Below are the code and all the weights of a small trained network. Each question names an input and a class and asks about switching units off, where a switched-off unit gives its printed mean instead of its output.

import numpy as np


def w(rows, s, z=0):
    codes = np.array(rows[::2]) - 128.0
    scale = np.full(codes.shape[1], s)
    scale[-1] = z or s
    return codes * scale


def f(y):
    return y / 2 * (1 + np.tanh(0.7978845608 * (y + 0.044715 * y**3)))


def log_softmax(a):
    a = a - a.max(-1, keepdims=True)
    return a - np.log(np.exp(a).sum(-1, keepdims=True))


def net(x, mask):
    res = np.array(x, float).reshape(1, 8) / 4 @ E
    y = f(res @ A[0][:, :-1].T + A[0][:, -1])
    res = res + np.where(mask, y, B[0][:, -1]) @ B[0][:, :-1]
    return log_softmax(res[-1] @ U[:, :-1].T + U[:, -1])


A, B = {}, {}
E = w([
[129,125,126,132,129,128,126,130,119,131],'x0',
[100,155,138,230,144,127,164,74,179,178],'x1',
[124,133,120,129,124,121,122,129,127,126],'x2',
[234,184,134,118,99,130,86,138,133,215],'x3',
[97,174,203,103,248,110,69,139,153,124],'x4',
[70,98,95,121,127,198,69,140,146,185],'x5',
[124,123,138,129,122,123,128,132,126,132],'x6',
[130,128,132,126,124,130,126,122,131,126],'x7',
],0.012)
A[0] = w([
[186,197,143,117,136,128,84,150,153,201,86],'neuron 1',
[68,121,110,94,162,192,49,127,152,191,93],'neuron 2',
[111,149,131,182,148,118,151,95,163,167,32],'neuron 3',
[185,185,169,111,162,50,172,104,94,87,81],'neuron 4',
[209,202,158,117,125,128,113,132,160,175,128],'neuron 5',
[142,117,134,55,128,133,100,142,90,118,76],'neuron 6',
[107,96,78,137,55,160,125,113,109,152,25],'neuron 7',
[166,160,137,101,126,153,101,121,135,196,94],'neuron 8',
[14,85,150,126,180,127,167,129,149,68,97],'neuron 9',
[156,190,182,114,131,60,159,122,118,92,98],'neuron 10',
[96,167,154,223,180,111,148,74,182,198,115],'neuron 11',
[81,201,208,96,255,110,37,138,166,129,1],'neuron 12',
[79,123,123,111,120,210,49,141,132,161,80],'neuron 13',
[147,96,134,17,169,105,71,175,88,105,86],'neuron 14',
],0.0098,0.0053)
B[0] = w([
[101,92,113,165,178,116,82,37,8,97,209],'neuron 1',
[99,106,190,176,183,43,188,205,213,121,210],'neuron 2',
[121,143,132,89,112,203,98,209,132,88,168],'neuron 3',
[76,105,179,196,181,101,159,191,214,182,194],'neuron 4',
[99,62,106,147,160,102,79,97,82,81,207],'neuron 5',
[117,182,172,106,94,182,120,162,134,58,167],'neuron 6',
[201,113,135,140,125,122,196,86,147,182,182],'neuron 7',
[142,110,85,141,184,95,78,93,98,96,184],'neuron 8',
[161,74,81,149,198,67,16,47,25,89,210],'neuron 9',
[95,106,164,141,177,114,163,157,184,165,180],'neuron 10',
[76,220,186,53,46,221,91,174,142,44,235],'neuron 11',
[254,133,16,80,23,120,227,87,108,249,246],'neuron 12',
[75,106,168,192,172,95,153,176,205,137,195],'neuron 13',
[76,185,162,99,46,232,96,151,145,63,204],'neuron 14',
],0.0087,0.014)
U = w([
[124,69,107,122,205,82,2,87,19,91,102],'0',
[92,199,174,76,49,227,76,180,144,62,115],'1',
[213,104,62,102,43,108,251,116,118,201,253],'2',
[81,81,193,149,224,57,164,203,239,152,95],'3',
],0.0083,0.0022)

Each question gives the input, the list of numbers given to net, and the class t.
The units are the neurons (one row each of A and B). Each row of codes is followed by its name. A weight is (code - 128) times the scale printed after its matrix; where a second scale follows, it is the last column's (A, B and U).
mask holds one flag per neuron, in row order. A switched-off neuron (its flag False) gives its mean, the last column of its row in B, instead of its output. The means were averaged over made-up inputs and are rounded, as every weight is.
A unit's drop is (log p(t) with every unit on - log p(t) with that unit switched off) / (log p(t) with every unit on - log p(t) with every unit switched off).
The circuit of an input: a set's keep is (log p(t) with only the set's units on - log p(t) with every unit switched off) / (log p(t) with every unit on - log p(t) with every unit switched off). Starting from the 12 units with the biggest drops (on a tie, the unit counted first), units are removed one at a time, each time the one whose removal leaves the highest keep (on an exact tie, the one counted first), for as long as the keep stays at least 0.8.
circuit, biggest first: the units of the circuit, biggest drop first
most important unit: the unit with the biggest drop
top k neurons: the k neurons with the biggest drops, biggest first
drop when u is switched off: that unit's drop, to one decimal
input [1,-7,8,-5,-6,-2,2,8], class 1: top 3 neurons	(neuron 12; neuron 14; neuron 6)
input [8,-8,-4,-3,3,-1,2,-3], class 1: circuit, biggest first	(neuron 14)
input [6,-5,-5,-4,-7,-8,3,-1], class 3: circuit, biggest first	(neuron 12; neuron 4)
input [3,-4,-7,1,5,6,1,4], class 3: top 4 neurons	(neuron 2; neuron 13; neuron 11; neuron 7)
input [-3,-2,8,-2,4,1,6,-7], class 2: top 2 neurons	(neuron 12; neuron 11)
input [8,8,1,8,7,1,-4,4], class 0: top 3 neurons	(neuron 1; neuron 5; neuron 8)
input [6,-1,1,0,-6,8,8,0], class 3: top 3 neurons	(neuron 12; neuron 13; neuron 2)
input [-8,7,-7,-6,-7,4,-4,7], class 1: top 4 neurons	(neuron 12; neuron 11; neuron 1; neuron 3)
input [2,-7,8,2,2,-8,-8,-8], class 3: top 2 neurons	(neuron 4; neuron 10)
input [-1,6,5,-7,4,7,-3,8], class 0: top 4 neurons	(neuron 9; neuron 4; neuron 10; neuron 14)
input [5,2,-7,-4,-3,5,2,4], class 3: top 2 neurons	(neuron 12; neuron 1)
input [-2,-3,-4,-4,-5,4,-8,-7], class 2: top 4 neurons	(neuron 7; neuron 1; neuron 5; neuron 11)
input [1,-2,7,0,-7,-8,-6,-7], class 3: top 2 neurons	(neuron 12; neuron 4)
input [-7,8,-2,7,-1,-1,-4,-1], class 1: most important unit	neuron 11
input [-5,-2,-2,2,5,-5,-2,4], class 2: drop when neuron 13 is switched off	0.2
input [5,-7,-6,0,3,5,2,-8], class 1: drop when neuron 14 is switched off	4.3
input [-4,0,-1,0,7,-1,-8,-5], class 2: drop when neuron 12 is switched off	1.0
